(in the rows, 128 means zero)
Facts:
klebrul (τ bropebus vumos gubru skivagro tutra)
lanutrin (τ replir dredre)
sifa (τ nemek)
stibur (ξ neski brodrer)
gotra (ξ droflin skivagro rostaplam bruvek neski nagro skaper skosasan)
flokin (τ brodrer stidir kletradu)
brove (τ briliko)
skugas (ξ pligok flibrikos flamok baskal)
pligok (τ stidir)
brimek (ξ sidrom nemek lanutrin)
rabro (ξ mestos gobris skibruk)
gakir (τ skugas gofer)
grotor (ξ flamok)
zaromi (τ gribrabu)
klasir (ξ vutel mustal meten)
klatiru (ξ nidre)
tido (ξ nagro)
kliflum (τ laror)
nagro (τ puvan beklol)
stasa (ξ flufe dito zura) (τ lugestor)
giplon (ξ pliku gofer)
sasim (τ kodom dreklok)
tastu (τ grotor)
testam (ξ lazubra klupon)
tegrek (ξ gakir skivagro drivom taska rostaplam) (τ briliko dredre klogru)
soflim (τ pluski)
stigre (τ ziga tutrun tomos)
megel (τ flibrikos baken giplon)
kletradu (ξ zelopli gremedres klobruk)
trafe (ξ mestos gitrar stidir tomos) (τ gitrar laror skubar ligrolu brenir)
baken (ξ vutel nagro stifil beklol klobruk)
plinar (τ nidre stibur)
droflin (τ gudri flibrikos tido stibur)
stupir (τ brogru)
ramukol (ξ mustal bestam lanutrin baskal skosasan fligem) (τ zelopli sumar susepem brebil gipla)
susepem (ξ gubru drivom flibrikos)
maratri (ξ bropebus gremedres lozar klobruk) (τ nidre gudri)
dredre (ξ tastu brudiski stidir lozar zetes fligem)
fibra (ξ gobris stupir pavo flibrikos gritri nemek)
brokli (ξ votru)
laror (ξ mestos skivagro brodrer skaper nemek triflis)
stamel (τ lazubra tiketrik)
subabre (ξ replir pledrogren sasim) (τ gitrar brebil)
flepes (τ trire dito)
rukek (ξ pavo stidir sasim brebil) (τ tutra kletradu gofer)
skubar (ξ tastu pavo briliko trogi)
kilem (τ pluski zelopli flibrikos susepem skaper)
bridomam (ξ bemeflil dito kliflum)
pladrem (ξ fereta brogru flokin fligem)
skibruk (τ vumos)
drivom (τ ligrolu)
gremedres (τ katraplol dreklok)
stifil (τ vutel ligrolu)
fligem (τ gribrabu dito)
tuklok (ξ droflin druli bruvek tutrun zura klebrul zetes skosasan)
sibris (τ pliku)
flezan (τ taska kodom beklol)
klupan (ξ kilem druli gribrabu klebrul)
klupon (τ pliku klasir)
vumo (τ nidre duves klabir)
vumos (ξ sidrom sifa neski gosefli)
drotudos (ξ duves lanutrin flamok)
lugestor (ξ vumo flibrikos dito duves klupon)
veskal (ξ klobruk)
gipla (ξ taska brogru trikle)
klogru (ξ stupir zura)
gosefli (τ lazubra mustal klasir)
steder (ξ brodrer zetes degus) (τ testam flibrikos briliko)
flamok (τ lazubra bemeflil zura)
brari (ξ gremedres regom meten) (τ brodrer)
ziga (ξ gubru neski briliko brebil)
bestam (τ karofom dredre)
klabir (ξ sidrom pluski gudri bruvek lanutrin trogi)
brudiski (τ sumar gritri klobruk giplon)
ribrar (ξ sidrom zelopli bestam) (τ klatiru klabir)
neski (τ zetes)
flabron (τ gribrabu kodom tido)
trogi (τ bemeflil dito degus)
dreklok (ξ pluski pliku)
skosasan (τ sumar bruvek ziga duves)

Known rows:
[116 158 101 182 150 190 103 182 152 129 118 161 126 125 145 127 165 156
 134 171 181 112 164 106  90  94 108 138]: laror
[132 123 105 150  99 174  88 185 123 156 115 157 167 138 141 138 152 137
 139 148 129 110 178 103  96  83 107 175]: klasir
[130 160 109 171 158 172  95 158 122 154 119 151 143 137 142 169 134 121
 153 130 121 142 152 131  84  98 144 182]: vutel
[140 129 101 148 153 184 110 171 191 143 117 142 137 142 136 131 171 143
 141 176 153 119 199  77 123 109 116 142]: susepem
[121 160  64 146 172 145 119 161 159 134 121 150 134 152 143 159 163 117
 165 159 115  97 180 111  96 105 138 135]: gubru
[120 145  75 156 157 163 139 174 162 118 121 148 122 131 125 161 141 117
 143 155 123 124 180  99  82  95 134 172]: trikle
[152 156  73 130 126 139 102 146 175 165 113 166 143 154 132 173 146  88
 145 155 119 169 187 114  93  81 117 135]: dito
[112 136  83 153 164 203  95 205 127 168  97 174 151 147 119 123 175 153
 120 180 139 100 158  96 114  80  92 169]: dredre
[137 163  71 149 182 164 102 180 133 143 104 161 161 124 132 170 157 112
 141 155 123 138 165 123  88  78 134 145]: zetes
[124 130 109 150 141 177 101 195 158 140 133 174 139 154 137 139 157 145
 177 165 158 112 175 125 103  81 109 152]: brimek
[ 97 169 117 157 154 189  90 192 143 152 119 160 131 139 134 135 163 156
 144 167 176 112 165 133  90 114 105 128]: skubar
[100 157  79 133 182 151 107 183 153 139 110 150 142 146 119 155 147 123
 139 159 119 122 168 129  88 111 110 157]: pledrogren
[133 124 102 146 179 156 109 213 168 131 120 136 145 160  96 151 156 117
 140 149 130 137 194 126 108 108 114 173]: megel
[117 117  94 154 149 176  87 187 163 129 121 179 130 154 134 121 179 145
 155 176 149 114 182 121 107  93  87 126]: fibra
[135 134  89 137 160 138 117 188 154 141 110 170 137 159 105 154 135 108
 142 147 148 131 176 125  80 102 110 172]: zaromi
[158 155  75 133 154 142 109 179 143 167 109 167 156 136 125 170 138  91
 123 155 160 150 164 112  87  68 129 151]: gribrabu
[127 144  98 132 144 150 115 199 150 171 132 182 126 161 129 156 127 127
 156 174 182 120 154 120 101  76 115 166]: dreklok
[136  87 121 155 172 156  85 197 127 137 116 162 166 135 104 127 146 136
 144 131 145 103 171 132 115  97  90 187]: maratri
[119 153  80 133 122 154 103 198 156 148 121 151 150 144 132 156 133 115
 132 158 119 134 177 116  86  93 114 162]: tiketrik

Rows:
No name comes twice in this set of rows, the named rows included.
[125 101  74 170 164 202 121 225 163 112 114 181 122 155 113 121 180 144
 142 166 142 117 179  94  98  85 113 193] | tegrek
[136 123  85 154 148 182  92 183 174 178 120 160 134 168 106 132 168 124
 138 186 129 146 193 108 125  99 102 170] | testam
[147 151  78 158 168 153  94 187 154 141 118 147 159 109 127 165 143 113
 152 147 128 150 175 135 106  67 130 142] | tutrun
[117 149  81 145 185 168 125 192 153 112 117 166 143 141 139 177 153 119
 171 142 115 126 169 132  75  79 134 152] | neski
[127 133  81 156 158 143 104 160 165 136 128 164 127 166 129 155 160 117
 180 147 114 124 186 135  95 104 127 147] | pligok
[100 174  68 134 191 169 104 186 150 156  99 163 148 163 116 151 148 121
 124 162 102 126 168 127  90  98 110 170] | replir
[116 145  73 151 163 175 100 202 150 163 109 164 133 153 109 150 143 123
 129 166 112 139 161 118 105  92 119 182] | karofom
[133 169 111 128 169 164 124 194 161 179 130 138 159 162 132 191 140 115
 160 160 135 130 187 117 106  90 149 155] | pluski
[145 120  99 152 198 151 109 187 165 106 123 145 160 115 124 167 144 119
 176 127 111 148 186 142 107  76 133 158] | skosasan
[134 145  99 136 125 164 108 167 130 138 117 155 159 146 148 171 146 117
 161 134  94 140 182 109  83  79 131 165] | mustal

Now the same things, written a new way:
Known rows:
[139 138 117 144 128 136 128 138 132 118 121 117 126 137 134 140 140 117
 137 127 129 127 134 117 120 130 135 135 125 132 135 120 123 124 141 117
 133 133 132 128 128 115 135]: baskal
[152 128 101 153 159 128 139 123 164 119 130 114 118 122 103 118 123 137
 101  90 144 134 128 131 128 115 160 132 154 153 103 132 147 118 132 132
 152 142 130 104 104  90 140]: stifil
[ 90 109 125 171 101 153 125 145 161 104 141 142 151 105 147 162  82 122
 160 131 155 116 164 122 152 158 125 161 111 118 123  99 151 118 143 122
 133 168 104 127 147  96 147]: gofer
[140 123 119 150 152 151 109 127 139 113 140 124 129 127 120 113 128 124
 114  99 131 136 131 130 134 117 152 139 151 144 102 137 129 136 138 134
 132 139 138 112 113 121 132]: ligrolu
[139 132 125 111 172 137 119 151 121 126 120 125 133 147 133 129 125 128
 125 134 141 116 138 116 106 129 132 129 135 126 135 123 141 133 126 134
 129 125 138 138 134 107  99]: tido
[147 124 124 141 140 123 134 133 143 128 111 116 127 127 128 135 131 127
 124 121 129 118 130 119 122 125 137 120 111 136 131 133 127 114 145 120
 134 136 113 120 120 109 136]: tastu
[142 107 135 147 178 142 103 121 137 127 130 128 136 123 114 101 114 137
 102  92 135 130 128 130 143 112 151 118 136 151 110 149 134 130 138 144
 132 136 121 102 104 122 119]: trafe
[142 116 116 158 140 136 117 119 162 116 127 122 127 121 112 111 133 128
 104  88 123 141 125 129 141 107 155 129 131 151 103 145 129 118 147 131
 139 140 115 106  97 117 145]: drivom
[150 137 116 136 129 132 139 141 123 122 123 114 119 138 125 139 142 114
 140 133 138 127 129 119 116 134 137 135 137 134 135 122 130 118 142 118
 139 141 136 128 130  97 132]: mustal
[142 127 122 144 135 123 133 133 145 128 112 120 128 129 128 137 131 125
 128 123 128 118 132 117 123 127 137 123 110 136 136 132 129 113 146 121
 136 135 112 123 121 107 137]: sifa
[139 126 137 119 158 141 106 139 113 125 126 126 131 140 136 127 124 117
 132 132 131 123 136 117 123 127 127 127 127 134 134 123 128 129 130 133
 127 130 135 133 136 123 109]: tuklok
[151 137 124 149 129 139 124 138 127 115 118 116 128 135 139 139 139 121
 139 130 131 119 133 124 118 131 140 134 124 132 130 128 118 130 153 117
 127 137 129 125 125 119 138]: pavo
[115 129 130  99 154 121 129 158 151 129  98 131 133 134 122 125 118 140
 128 112 125 116 120 129 117 139 149 116 110 106 146 142 124 122 130 123
 126 125 113 129 126 108 112]: flezan
[147 135 132 122 143 138 120 139 122 122 124 120 127 134 137 138 126 119
 129 127 137 115 137 119 127 128 129 127 126 130 136 114 125 126 137 124
 130 136 133 124 134 123 125]: tutra
[155 119 132 133 169 137 104 113 107 110 120 128 121 138 141 132 126 119
 123 136 125 113 142 125 130 132 132 128 116 150 147 116 144 128 122 131
 122 118 136 136 144 112 113]: dredre
[144 122 136 107 152 139  99 148 111 118 125 129 130 147 139 126 135 110
 121 135 132 121 134 119 132 117 122 130 120 133 137 128 128 130 143 136
 126 137 127 136 128 120 105]: pladrem
[142 121 133 125 160 145 102 136 119 122 131 125 132 135 132 118 123 120
 125 117 133 125 134 123 131 122 135 131 134 140 127 132 129 133 136 134
 127 133 132 120 127 123 113]: laror
[143 139 117 140 124 136 124 140 133 118 120 119 125 137 140 138 142 115
 134 126 131 128 133 118 121 126 134 136 124 129 134 121 121 121 147 116
 129 135 132 128 127 116 136]: tutrun
[148 132 126 135 145 141 117 132 121 119 123 122 123 137 137 136 131 118
 134 128 129 120 137 121 124 132 134 132 124 138 135 118 130 125 133 124
 128 128 136 133 136 117 126]: karofom

Rows:
No name comes twice in this set of rows, the named rows included.
[135 143 119 156 127 135 127 135 132 128 123 117 134 133 138 141 133 119
 147 122 129 136 137 101 112 125 132 130 125 129 127 121 117 120 142 117
 134 128 139 129 131 132 138] | duves
[148 112 126 160 164 116 118 103 129 111  96 131 119 130 142 135 127 131
 127 127 115 122 141 117 128 132 145 117  93 151 150 124 152 112 121 125
 125 105 125 138 141  92 125] | brove
[116 139 117 171 120 134 140 119 108 158 138 117 118 124 118 132 138 109
 172 123 115 153 119  98 113 146 134 118 123 133 141 125 106 102 130 109
 135 121 153 127 139 134 147] | lazubra
[114 132 118 110 163 128 132 154 166 139 112 126 146 138 132 124 125 144
 116 126 119  94 124 123  91 146 149 120  97 114 141 134 127 121 129 124
 123 115 113 152 102 109 104] | flabron
[139 127 135 129 162 142 105 128 108 124 126 126 130 140 138 128 125 118
 133 130 125 123 138 117 127 131 131 128 120 137 138 119 130 128 124 129
 123 118 141 135 143 129 112] | klogru
[141 132 116 120 140 116 144 145 150 125 103 119 122 132 118 137 128 134
 123 119 133 123 124 124 118 132 144 121 121 124 138 131 131 113 138 119
 137 133 118 125 124  96 128] | nagro
[137 128 117 170 144 107 129 144 159 125  88 116 142 141 147 138 132 133
 131 129 134 128 144  92  97 113 133 120 107 129 123 140 137 115 151 118
 136 121 115 135 118 106 128] | droflin
[146 122 118 161 140 136 138 124 144 151 139 111 137 126 128 134 138 119
 125 140 122  99 132 117 103 140 132 128  94 153 138 127 132 102 144 120
 134 137 109 140  97 108 139] | trogi
[125 123 137 131 167 127 117 126 124 152 123 128 133 128 130 123 115 131
 132 110 121 127 130 105 123 127 131 109 112 131 137 129 125 115 122 132
 129 113 132 124 133 135 117] | stasa
[133 120 118 149 140 111 125 137 150 120  86 124 126 138 138 136 140 129
 131 118 127 138 132 105 122 117 139 120 106 129 133 141 133 109 146 116
 134 124 113 131 127 104 133] | kilem
[137 138 135 139 148 125 144 156 155 121  79 119 141 125 128 126 123 156
 141 120 129  97 114 148 109 156 165 104 104 107 141 151 103 139 149 106
 110 128  99 107 121 111 123] | sasim
[145 131 125 139 145 143 122 133 124 125 133 119 132 137 136 133 133 116
 133 134 131 114 137 119 112 133 132 133 123 137 134 120 128 125 137 126
 129 131 132 131 127 120 123] | trire
[157 127 157 111 168 129 123 131 121 141 121 120 139 119 133 134 102 138
 118 116 137  91 140 126 140 125 125 100 100 132 148 120 121 129 131 135
 129 134 108 100 136 138 122] | rukek
[113 137 113 160 133 125 134 107 151 148 128 121 130 118 119 125 124 134
 140  89 112 146 125 101 124 127 147 113 122 135 125 129 113 106 123 117
 138 107 144 117 122 146 154] | kliflum

The same things again, as new rows of numbers:
Known rows:
[ 98 123 105 110 132 123 135 182 145 121 165 125 133 171 138 128 126  97
 159 163 123 134 119 137  73 127]: replir
[109 127 112 124 127 130 125 152 124 123 118 135 144 112 117 113 105 116
 133 141 168 132 139 141 102 121]: puvan
[ 98 148 137 119 121 133 130 141 128 101 101 167 143 132  97 137  92 107
 115 131 149 128 139 134 110 110]: flepes
[117 137 148 111 125 135 130 140 124 101 117 164 140 139 105 133 103 118
 121 135 147 148 133 133 114 118]: flabron
[129 132 141 124 132 136 141 163 166 114 114 196 175 141 126 128 128 160
 118  70 145  90 122 144 113 145]: kliflum
[133  79 107 133 138 152  82  83  82 168 105  94 102  86  91 103 132 116
  90 136 122 181  93 104 131  96]: vumos
[ 79 196 136  92 151  83 154 112 130  83 170 132 132 157 119 153 135 132
  87 152 100  91 172 138 160 157]: gremedres
[128 135 110 120 139 142 135 184  82  83 142  53 142 136 160 103 170 129
  96 155 155 105  95  83 141  85]: pluski
[119 121 180 115  96 124 177 128 139  63 150 103 124  23 226 106  94 149
 177 168  97  97 170 164 100 139]: brogru
[136  69 125 142 136 134 113  93 109 186 118 108  89 118 121 102 110 115
 149 130 113 225  91 125 109 114]: ziga
[133 118 159 119 130  90 184 189 136 114 142  85 108 211  91 193 170 108
 172 132 102 142 125 151 175 122]: tastu
[176 121 154 185 101 152 156 143  89 107 153 122 114  66 161 144 120 132
 175 146 127  82 204 117  99 149]: taska
[162 144 145 135  93 148  97 111 126 181  98 146  77 127  97 105 111 119
 147 128 103 198  84 119 148 130]: steder
[110  92 106 118 138 146 102 131  70 111  86  92 137 115  96  89 103 107
 109 138 156 180  86 108 132  69]: dreklok
[102 136 131 117 128 136 129 145 121  96 120 168 136 132  98 136 108 128
 130 135 146 146 117 137  94 140]: brove
[ 92 221 112 115 157  80 146 121 143  87 179  81 134 150 130 130 163 135
 111 163 105  84 183 145 131 175]: klobruk
[ 91  87 137 113 146 129 118 124 120 160 133 179 119 166  86 117  84 102
 139 137 110 217  98 138  79 122]: subabre
[147  96 152 171 118 155 110 103  94 142  96 112 112  41  98 115  80 147
 183 154 124 182 180 123  84 153]: gipla
[145 123 140 132 150 123 172 145  90  93 157 113 146 160 166 168 183 160
  89 118 113  80 127 110 169 116]: lanutrin

Rows:
No name comes twice in this set of rows, the named rows included.
[155 102 122 137 119 136 107 116  94 174 100  93  86 117 123 113 122 115
 153 126 116 200 109 115 124 124] | stibur
[ 96 127 108 123 118 133 149 185  79  55 128  88 140 134 145 107 111  89
  96 149 182  97 133 102 146  58] | pliku
[142  98 118 131 166 143  68  92  70 153  81  68 119 109 101  80 131 134
  82 109 123 224  72  93 159  70] | klabir
[ 75 154  99 120 156 104  74  45 135 154 123  93 123  95  50 109 128 131
  74 161 112 164 145 143 126 148] | kletradu
[137  32 114 155 171 114  96  63 116 188  96 146 152  88 107 108 146 157
  94  97 134 160 132 152 129 119] | skugas
[177  75 139  92  89 133 143 113 128  81 129  79 158 141 123 201 157 123
  86 179 126 120  93 111 192 122] | sifa
[ 98 162 114 116 150  96  63  34 140 150  98 106 112  77  54  91 114 132
 112 137 105 199 149 147 152 165] | baken
[121 117  96 117 123 135 143 139 157 151 194 117 111 187 184 149 149  82
 151 184  94  89 130 141 104 151] | stidir
[137  59 128 151 152 115 104  88  86 160 107 121 118 120 116 109 139 155
 105 110 122 197  91 114 161  95] | brimek
[130 106 169  90 100 102 184 137 188 109 146 155 142 114 244 121 120 144
 142  95  84 109  52 170 166 109] | stupir
[122  56 133 156 180 112 114  78 101 157  94 143 154 107 112 121 139 175
  90  74 136 163 113 142 142  99] | drotudos
[111 178 115 121 164 102 132 114 120  85 162  74 142 136 134 125 162 152
 101 165 126 102 148 119 140 142] | zelopli
[117 163 129 123 121 129 141 138 137 126 167 140 105 164 134 147 142 111
 130 142  94 130 132 130 129 153] | brudiski
[135  97 131 135 149 107 165 144 149 113 115 194 175 154 167 160 131 132
 110  62 155  67 162 136 153 116] | klupon

